Below are the code and all the weights of a small trained network. Each question names an input and a class and asks about switching units off, where a switched-off unit gives its printed mean instead of its output.

import numpy as np


def w(rows, s, z=0):
    codes = np.array(rows[::2]) - 128.0
    scale = np.full(codes.shape[1], s)
    scale[-1] = z or s
    return codes * scale


def f(y):
    return y / 2 * (1 + np.tanh(0.7978845608 * (y + 0.044715 * y**3)))


def log_softmax(a):
    a = a - a.max(-1, keepdims=True)
    return a - np.log(np.exp(a).sum(-1, keepdims=True))


def net(x, mask):
    res = np.array(x, float).reshape(1, 8) / 4 @ E
    y = f(res @ A[0][:, :-1].T + A[0][:, -1])
    res = res + np.where(mask, y, B[0][:, -1]) @ B[0][:, :-1]
    return log_softmax(res[-1] @ U[:, :-1].T + U[:, -1])


A, B = {}, {}
E = w([
[130,124,124,128,130],'x0',
[134,120,127,129,129],'x1',
[177,235,153,74,52],'x2',
[135,122,127,125,125],'x3',
[221,145,202,203,172],'x4',
[140,192,4,219,115],'x5',
[170,176,88,31,229],'x6',
[131,125,124,127,126],'x7',
],0.0049)
A[0] = w([
[131,147,99,156,127,158],'neuron 1',
[213,143,199,210,186,97],'neuron 2',
[125,150,124,108,176,45],'neuron 3',
[142,157,40,185,109,87],'neuron 4',
[92,58,237,45,120,110],'neuron 5',
[155,226,145,97,68,102],'neuron 6',
[198,128,72,61,193,108],'neuron 7',
[180,158,89,62,229,64],'neuron 8',
[144,191,152,106,82,58],'neuron 9',
[61,59,105,187,255,94],'neuron 10',
[122,164,95,166,131,75],'neuron 11',
[171,128,113,73,184,131],'neuron 12',
[128,168,61,185,127,72],'neuron 13',
[147,65,146,191,14,83],'neuron 14',
[151,170,117,123,111,255],'neuron 15',
[93,91,183,187,29,100],'neuron 16',
[144,196,160,103,74,54],'neuron 17',
[115,129,212,138,175,116],'neuron 18',
[143,154,33,187,131,126],'neuron 19',
[127,170,75,182,131,38],'neuron 20',
[247,113,153,188,148,104],'neuron 21',
[53,100,40,48,58,93],'neuron 22',
],0.0085,0.0047)
B[0] = w([
[125,122,132,97,136,169],'neuron 1',
[111,130,16,145,111,196],'neuron 2',
[138,141,132,185,147,101],'neuron 3',
[158,121,130,95,184,193],'neuron 4',
[194,114,108,68,192,242],'neuron 5',
[153,76,177,159,89,180],'neuron 6',
[74,162,158,150,137,177],'neuron 7',
[68,170,162,188,158,174],'neuron 8',
[156,88,148,191,127,127],'neuron 9',
[165,87,217,152,33,231],'neuron 10',
[152,120,125,135,156,128],'neuron 11',
[97,148,148,119,151,163],'neuron 12',
[163,117,128,122,181,166],'neuron 13',
[73,193,162,154,162,200],'neuron 14',
[98,110,153,50,85,253],'neuron 15',
[71,169,175,132,173,215],'neuron 16',
[161,78,152,200,130,133],'neuron 17',
[138,126,94,104,145,152],'neuron 18',
[144,110,146,60,167,223],'neuron 19',
[181,131,126,152,176,136],'neuron 20',
[134,147,63,131,98,176],'neuron 21',
[150,154,4,190,100,245],'neuron 22',
],0.026,0.0036)
U = w([
[47,189,162,171,212,108],'0',
[124,106,117,81,129,255],'1',
[206,92,112,79,238,76],'2',
[138,133,2,172,107,90],'3',
[172,47,185,186,83,79],'4',
],0.0072,0.0083)

Each question gives the input, the list of numbers given to net, and the class t.
The units are the neurons (one row each of A and B). Each row of codes is followed by its name. A weight is (code - 128) times the scale printed after its matrix; where a second scale follows, it is the last column's (A, B and U).
mask holds one flag per neuron, in row order. A switched-off neuron (its flag False) gives its mean, the last column of its row in B, instead of its output. The means were averaged over made-up inputs and are rounded, as every weight is.
A unit's drop is (log p(t) with every unit on - log p(t) with that unit switched off) / (log p(t) with every unit on - log p(t) with every unit switched off).
The circuit of an input: a set's keep is (log p(t) with only the set's units on - log p(t) with every unit switched off) / (log p(t) with every unit on - log p(t) with every unit switched off). Starting from the 12 units with the biggest drops (on a tie, the unit counted first), units are removed one at a time, each time the one whose removal leaves the highest keep (on an exact tie, the one counted first), for as long as the keep stays at least 0.8.
units of the circuit, in order: the units of the circuit, biggest drop first
most important unit: the unit with the biggest drop
top k neurons: the k neurons with the biggest drops, biggest first
drop of u: that unit's drop, to one decimal
input [3,-1,4,6,-7,-8,-3,7], class 2: most important unit	neuron 5
input [5,-8,5,2,3,3,-6,-4], class 0: top 4 neurons	(neuron 14; neuron 16; neuron 10; neuron 5)
input [4,-4,-7,5,-5,7,-2,-5], class 2: units of the circuit, in order	(neuron 19; neuron 4)
input [-4,-3,5,-6,0,-1,-5,3], class 0: top 3 neurons	(neuron 10; neuron 16; neuron 14)
input [4,1,-1,-2,-5,-1,-6,0], class 0: units of the circuit, in order	(neuron 16; neuron 14)
input [5,-7,2,0,5,4,-6,-3], class 0: top 3 neurons	(neuron 14; neuron 16; neuron 22)
input [0,3,-4,6,-6,-5,0,-3], class 3: top 2 neurons	(neuron 22; neuron 19)
input [2,-1,7,5,-1,4,4,-1], class 4: units of the circuit, in order	(neuron 6; neuron 17)
input [-8,-4,-8,1,7,0,-1,7], class 4: top 2 neurons	(neuron 10; neuron 22)
input [-6,5,8,6,0,-7,5,-3], class 4: top 3 neurons	(neuron 6; neuron 17; neuron 9)
input [-5,2,8,-8,8,5,2,6], class 3: top 3 neurons	(neuron 2; neuron 21; neuron 10)
input [-7,-8,2,-7,-6,1,-7,3], class 0: top 2 neurons	(neuron 16; neuron 14)
input [6,-7,7,-3,7,-6,-6,2], class 3: top 2 neurons	(neuron 2; neuron 21)
input [-4,-1,-7,-7,-2,-6,-4,6], class 4: most important unit	neuron 10
input [3,0,7,8,6,-3,-7,7], class 0: top 4 neurons	(neuron 14; neuron 16; neuron 10; neuron 22)
input [6,4,-5,3,0,5,-3,2], class 2: top 3 neurons	(neuron 19; neuron 4; neuron 13)
input [2,0,7,-6,-8,3,-2,-2], class 3: top 2 neurons	(neuron 22; neuron 10)
input [7,3,-5,4,7,3,-7,-2], class 0: top 3 neurons	(neuron 14; neuron 16; neuron 22)
input [-4,0,7,6,-4,-2,-4,0], class 4: top 2 neurons	(neuron 6; neuron 17)
input [-5,6,-6,-5,6,-5,3,-5], class 3: most important unit	neuron 2
input [6,-8,8,-4,5,8,8,0], class 0: top 3 neurons	(neuron 8; neuron 7; neuron 5)
input [3,-4,-7,-3,7,-4,-6,2], class 3: drop of neuron 7	0.1
input [1,-5,1,-7,3,8,-4,-1], class 2: drop of neuron 1	0.0
input [-8,8,1,-2,-2,6,0,-5], class 2: drop of neuron 19	0.1
input [0,-1,4,8,4,-8,-5,3], class 2: drop of neuron 5	1.4
